Look-ups in named tables: a row name and a column name give one cell, copied from the table.

sog
            tuni      gan    lafaf
bupiti   -70.944    5.800  -43.671
redeluv   34.169   85.144  -84.658
lomatun   15.548   -1.946   11.211
zufepa     3.507   66.361  -53.952
ganofi    38.874    9.552  -26.546
disez    -74.915    9.714  -45.202
dasisu   -15.193  -15.011  -15.450
razelu    55.499   62.137  -83.766
derosu   -15.082  -15.238  -15.383
merol    -50.444  -52.387   18.163
dopu      -0.141   62.494  -51.685
ber      -30.943   50.368  -72.619
kofakur   16.286  -15.072   24.062

What is the lafaf of kofakur in sog?
24.062
What is the gan of redeluv in sog?
85.144
What is the tuni of ganofi in sog?
38.874
What is the gan of merol in sog?
-52.387
What is the tuni of redeluv in sog?
34.169
What is the lafaf of dasisu in sog?
-15.450
What is the lafaf of razelu in sog?
-83.766
What is the gan of ber in sog?
50.368
What is the gan of bupiti in sog?
5.800
What is the tuni of bupiti in sog?
-70.944
What is the gan of kofakur in sog?
-15.072
What is the tuni of dasisu in sog?
-15.193
What is the tuni of razelu in sog?
55.499
What is the tuni of ber in sog?
-30.943
What is the lafaf of disez in sog?
-45.202
What is the gan of dopu in sog?
62.494
What is the tuni of kofakur in sog?
16.286
What is the lafaf of ganofi in sog?
-26.546
Row with the largest lafaf: kofakur

fiv:
|  | gatepes | fubez | deleson | zif | pubu | belilan | sesa | fakaz | tovagu | bulav |
|---|---|---|---|---|---|---|---|---|---|---|
| popabe | 30 | 86 | 239 | 54 | 55 | 62 | 119 | 96 | 134 | 176 |
| tiram | 19 | 84 | 247 | 52 | 48 | 59 | 117 | 96 | 125 | 183 |
| nuzi | 101 | 108 | 125 | 88 | 103 | 95 | 116 | 72 | 124 | 108 |
| gem | 13 | 84 | 250 | 52 | 44 | 57 | 116 | 95 | 119 | 187 |
| gamitik | 112 | 98 | 149 | 78 | 111 | 92 | 124 | 95 | 167 | 111 |
| timu | 95 | 99 | 133 | 89 | 98 | 94 | 110 | 98 | 123 | 114 |
| denidov | 89 | 84 | 200 | 63 | 96 | 80 | 125 | 120 | 185 | 138 |
| duf | 139 | 98 | 98 | 98 | 128 | 108 | 113 | 116 | 156 | 84 |

tiram, deleson -> 247
popabe, belilan -> 62
nuzi, bulav -> 108
nuzi, belilan -> 95
nuzi, pubu -> 103
gem, zif -> 52
timu, belilan -> 94
denidov, deleson -> 200

zorug:
columns: zan, fefolus, palakos, rig, fenika, dup, dut, fuga, sizev, megekel
dumebof: [102, 28, 157, 32, 112, 138, 140, 188, 104, 45]
vam: [67, 54, 110, 91, 97, 85, 24, 111, 80, 78]
mor: [144, 114, 141, 103, 70, 39, 88, 132, 93, 39]
kor: [140, 6, 110, 111, 124, 168, 154, 163, 199, 202]
pameli: [88, 195, 160, 202, 70, 113, 113, 216, 70, 2]

vam, rig => 91
pameli, sizev => 70
pameli, zan => 88
mor, fefolus => 114
kor, rig => 111
vam, palakos => 110
mor, dut => 88
mor, fuga => 132
dumebof, fenika => 112
mor, dup => 39
vam, sizev => 80
vam, megekel => 78
dumebof, rig => 32
pameli, fefolus => 195
pameli, megekel => 2
pameli, palakos => 160
dumebof, megekel => 45
vam, zan => 67
dumebof, fefolus => 28
mor, megekel => 39

tel =
        susago  vasipi  mopit
fidod     4307    4225   1533
subeva    1049    8289   2180
nat        556    2448   5544
peraga    1756    2818    856

subeva, susago: 1049
fidod, susago: 4307
peraga, susago: 1756
subeva, mopit: 2180
peraga, mopit: 856
nat, vasipi: 2448
nat, mopit: 5544

Table bopibod
|  | tude | tagor | vad |
|---|---|---|---|
| rut | 980 | 1490 | 3698 |
| vena | 7238 | 7826 | 5791 |
| lekove | 3318 | 4809 | 6478 |

What is the tagor of vena in bopibod? 7826
What is the tude of lekove in bopibod? 3318
What is the vad of lekove in bopibod? 6478
What is the tagor of lekove in bopibod? 4809
What is the tude of vena in bopibod? 7238
What is the vad of vena in bopibod? 5791
What is the tagor of rut in bopibod? 1490
What is the tude of rut in bopibod? 980

radetiv =
cols = fofinan, nabela, viferu, rer, lasaka, zazufov, madi, zupi, zuvero
ragozo: [1.532, 1.532, -50.981, -8.238, -35.484, -5.973, -49.119, -15.525, 14.762]
vek: [-56.648, -56.648, -5.098, 52.485, -62.194, -36.328, 19.524, 11.929, -7.466]
poba: [-49.968, -49.968, -51.829, -51.210, -27.834, -16.333, 31.127, 16.286, -14.626]
sol: [-51.088, -51.088, -38.048, -29.811, -31.946, -39.074, 6.257, -56.064, -37.659]
dapedi: [-22.822, -22.822, -13.495, -52.445, -50.175, -39.074, -7.226, 6.701, 0.543]
rut: [-23.202, -23.202, -49.181, -35.414, -11.533, 22.198, 38.254, 29.688, -19.135]
kipaza: [-25.873, -25.873, -41.643, -23.894, 20.026, 45.576, -31.997, -39.528, -40.898]
timilil: [25.355, 25.355, -10.966, -13.976, -22.607, -21.403, 56.936, -56.064, -5.422]
nobiziv: [-45.797, -45.797, -58.952, -0.230, 24.115, -1.931, 12.593, -14.184, -33.033]
zin: [-56.603, -56.603, -42.110, 13.801, -6.538, 16.990, -21.324, -48.652, 37.311]
besebe: [3.377, 3.377, -24.778, -16.505, -10.784, 9.203, -6.182, -15.711, 47.488]
betiged: [14.096, 14.096, -60.488, -7.534, -19.019, -11.916, -48.408, 20.757, -8.646]
dimotul: [-33.949, -33.949, 5.270, -0.953, -62.194, 56.689, -49.119, -44.406, -40.898]
kur: [-56.648, -56.648, -60.488, -52.445, -61.384, 4.630, 8.792, -43.970, -15.933]

timilil, zupi: -56.064
vek, viferu: -5.098
rut, fofinan: -23.202
zin, zazufov: 16.990
kur, fofinan: -56.648
nobiziv, zuvero: -33.033
besebe, lasaka: -10.784
dapedi, viferu: -13.495
nobiziv, rer: -0.230
timilil, madi: 56.936
kur, zazufov: 4.630
rut, zazufov: 22.198
sol, lasaka: -31.946
zin, rer: 13.801
rut, madi: 38.254
besebe, nabela: 3.377

